Below is a small trained network, with its code and all its weights. Each question gives an input and a class and asks what happens when units are switched off, that is, made to give their printed mean instead of their output.

import numpy as np


def w(rows, s, z=0):
    codes = np.array(rows[::2]) - 128.0
    scale = np.full(codes.shape[1], s)
    scale[-1] = z or s
    return codes * scale


def norm(h):
    return h / np.sqrt((h * h).mean(-1, keepdims=True) + 1e-5)


def f(y):
    return np.maximum(y, 0)


def log_softmax(a):
    a = a - a.max(-1, keepdims=True)
    return a - np.log(np.exp(a).sum(-1, keepdims=True))


def net(x, mask):
    res = np.array(x, float).reshape(1, 8) / 4 @ E
    u = 0
    for l in range(2):
        y = f(norm(res) @ A[l][:, :-1].T + A[l][:, -1])
        res = res + np.where(mask[u : u + 9], y, B[l][:, -1]) @ B[l][:, :-1]
        u += 9
    return log_softmax(norm(res)[-1] @ U[:, :-1].T + U[:, -1])


A, B = {}, {}
E = w([
[135,147,118,205,74,252,178,77,189],'x0',
[135,140,8,22,99,183,110,90,121],'x1',
[126,127,126,126,131,128,133,129,133],'x2',
[156,108,102,146,192,185,143,178,73],'x3',
[69,23,137,83,51,156,128,215,143],'x4',
[179,105,103,132,93,87,192,124,112],'x5',
[157,242,214,67,70,171,164,199,86],'x6',
[128,132,128,129,128,129,130,126,125],'x7',
],0.0032)
A[0] = w([
[41,178,148,85,50,32,144,32,193,43],'0.n1',
[169,191,59,60,179,149,139,59,154,109],'0.n2',
[125,193,71,199,50,139,129,142,124,85],'0.n3',
[67,154,151,104,189,163,97,123,166,3],'0.n4',
[180,96,66,154,174,146,221,187,71,90],'0.n5',
[91,183,53,86,127,31,124,168,126,93],'0.n6',
[90,122,107,132,239,210,147,154,45,50],'0.n7',
[222,102,74,139,69,64,255,132,93,103],'0.n8',
[121,52,164,189,122,122,110,71,90,105],'0.n9',
],0.0058,0.0035)
B[0] = w([
[254,126,101,163,97,146,76,177,170,228],'0.n1',
[106,113,103,156,81,142,153,137,49,253],'0.n2',
[149,98,154,90,180,137,148,111,131,180],'0.n3',
[48,149,151,124,162,172,26,101,120,142],'0.n4',
[192,128,132,136,77,104,85,124,180,200],'0.n5',
[152,85,163,104,157,175,160,80,121,213],'0.n6',
[225,126,126,145,81,119,88,172,185,192],'0.n7',
[37,171,168,103,118,124,57,65,164,229],'0.n8',
[102,159,89,106,148,116,152,154,155,193],'0.n9',
],0.009,0.0034)
A[1] = w([
[108,69,12,159,163,91,147,73,142,127],'1.n1',
[157,255,187,57,76,135,202,177,103,93],'1.n2',
[90,85,65,28,63,144,153,175,130,76],'1.n3',
[165,98,164,47,228,30,117,130,67,21],'1.n4',
[88,158,124,148,188,232,13,197,92,62],'1.n5',
[114,149,221,244,166,49,180,169,178,36],'1.n6',
[186,239,89,213,172,98,162,44,68,6],'1.n7',
[144,137,125,182,172,238,218,31,198,18],'1.n8',
[78,86,145,155,37,176,181,157,192,137],'1.n9',
],0.006,0.0016)
B[1] = w([
[104,253,124,102,164,148,201,200,199,221],'1.n1',
[96,123,12,145,218,111,159,141,236,252],'1.n2',
[94,161,166,254,111,111,147,134,48,211],'1.n3',
[191,83,180,83,152,209,168,75,112,193],'1.n4',
[101,146,153,91,81,49,137,12,179,200],'1.n5',
[112,172,12,126,26,209,143,93,39,225],'1.n6',
[42,23,232,185,115,68,78,236,111,228],'1.n7',
[195,81,157,5,170,122,147,104,75,209],'1.n8',
[156,97,180,118,191,79,91,123,60,224],'1.n9',
],0.0069,0.0043)
U = w([
[255,121,112,156,81,128,73,168,196,162],'0',
[188,73,185,41,197,175,203,91,81,102],'1',
[76,188,70,127,207,112,203,176,207,230],'2',
[92,170,78,169,46,171,172,114,19,37],'3',
[65,157,169,100,106,82,71,31,174,3],'4',
[85,80,192,191,146,82,124,191,83,235],'5',
],0.0091,0.0012)

Each question gives the input, the list of numbers given to net, and the class t.
The units are the neurons (one row each of A and B). Each row of codes is followed by its name. A weight is (code - 128) times the scale printed after its matrix; where a second scale follows, it is the last column's (A, B and U).
mask holds one flag per neuron, layer by layer. A switched-off neuron (its flag False) gives its mean, the last column of its row in B, instead of its output. The means were averaged over made-up inputs and are rounded, as every weight is.
A unit's drop is (log p(t) with every unit on - log p(t) with that unit switched off) / (log p(t) with every unit on - log p(t) with every unit switched off).
The circuit of an input: a set's keep is (log p(t) with only the set's units on - log p(t) with every unit switched off) / (log p(t) with every unit on - log p(t) with every unit switched off). Starting from the 12 units with the biggest drops (on a tie, the unit counted first), units are removed one at a time, each time the one whose removal leaves the highest keep (on an exact tie, the one counted first), for as long as the keep stays at least 0.8.
units of the circuit, in order: the units of the circuit, biggest drop first
unit that matters most: the unit with the biggest drop
k most important neurons: the k neurons with the biggest drops, biggest first
k most important neurons of layer l: the k neurons of layer l with the biggest drops, biggest first
input [1,-3,-8,0,-1,-5,8,8], class 2: units of the circuit, in order => [1.n2]
input [6,-3,-7,0,6,-7,8,-7], class 2: 4 most important neurons => [1.n2 0.n6 0.n8 1.n7]
input [4,-3,-5,0,-6,-2,-7,3], class 2: 3 most important neurons of layer 0 => [0.n9 0.n6 0.n1]
input [-8,7,7,-4,6,-2,-4,-6], class 1: units of the circuit, in order => [0.n6 1.n4]
input [-5,-6,-5,8,3,-7,-7,1], class 0: 2 most important neurons of layer 0 => [0.n7 0.n8]
input [7,0,5,0,4,7,-8,0], class 2: 2 most important neurons => [1.n1 0.n9]
input [0,-6,8,-2,-1,8,-4,0], class 4: 2 most important neurons => [0.n8 1.n2]
input [-8,8,2,1,-3,-2,-4,-7], class 1: 3 most important neurons => [0.n6 1.n4 1.n6]
input [-4,4,8,5,2,3,5,-1], class 0: 3 most important neurons => [0.n5 0.n7 1.n1]
input [7,-5,5,-8,8,-1,5,7], class 0: 2 most important neurons => [0.n1 1.n7]
input [8,-8,-2,-2,8,8,3,8], class 1: 2 most important neurons => [1.n9 0.n3]
input [6,-8,8,5,4,7,7,-4], class 3: 4 most important neurons => [1.n6 0.n6 0.n1 1.n1]
input [4,-2,0,4,-3,-8,0,-8], class 4: 2 most important neurons => [1.n5 0.n4]
input [-8,-4,8,3,-4,3,-3,5], class 1: unit that matters most => 1.n4
input [-8,-4,-8,-1,2,-8,1,7], class 1: 2 most important neurons of layer 0 => [0.n8 0.n6]
input [6,-7,-1,8,4,3,1,2], class 0: 2 most important neurons => [0.n5 0.n7]
input [3,-8,4,3,8,-8,-1,-1], class 3: 4 most important neurons => [1.n6 0.n8 1.n7 1.n2]
input [-5,7,7,5,1,-2,-1,3], class 3: 4 most important neurons => [0.n2 1.n3 0.n1 1.n7]
input [-4,-6,-7,6,-4,0,7,-5], class 2: 2 most important neurons => [1.n2 0.n1]
input [2,-6,-6,-8,-6,0,-8,0], class 0: unit that matters most => 0.n1
input [-5,-2,-6,-1,4,-6,1,7], class 4: 2 most important neurons of layer 0 => [0.n4 0.n3]
input [7,5,-6,0,6,3,6,8], class 1: 2 most important neurons of layer 0 => [0.n3 0.n2]
input [6,-7,-7,-5,2,0,3,7], class 3: 2 most important neurons of layer 1 => [1.n6 1.n4]
input [-6,-7,-2,-6,1,-4,-8,-2], class 2: 2 most important neurons => [0.n9 1.n1]
input [8,2,-5,-2,-5,0,7,-2], class 1: 2 most important neurons of layer 1 => [1.n8 1.n1]
input [3,-6,3,6,3,5,4,-8], class 0: 2 most important neurons of layer 0 => [0.n5 0.n2]
input [-5,5,-3,0,-2,7,-8,-7], class 2: units of the circuit, in order => [1.n1]
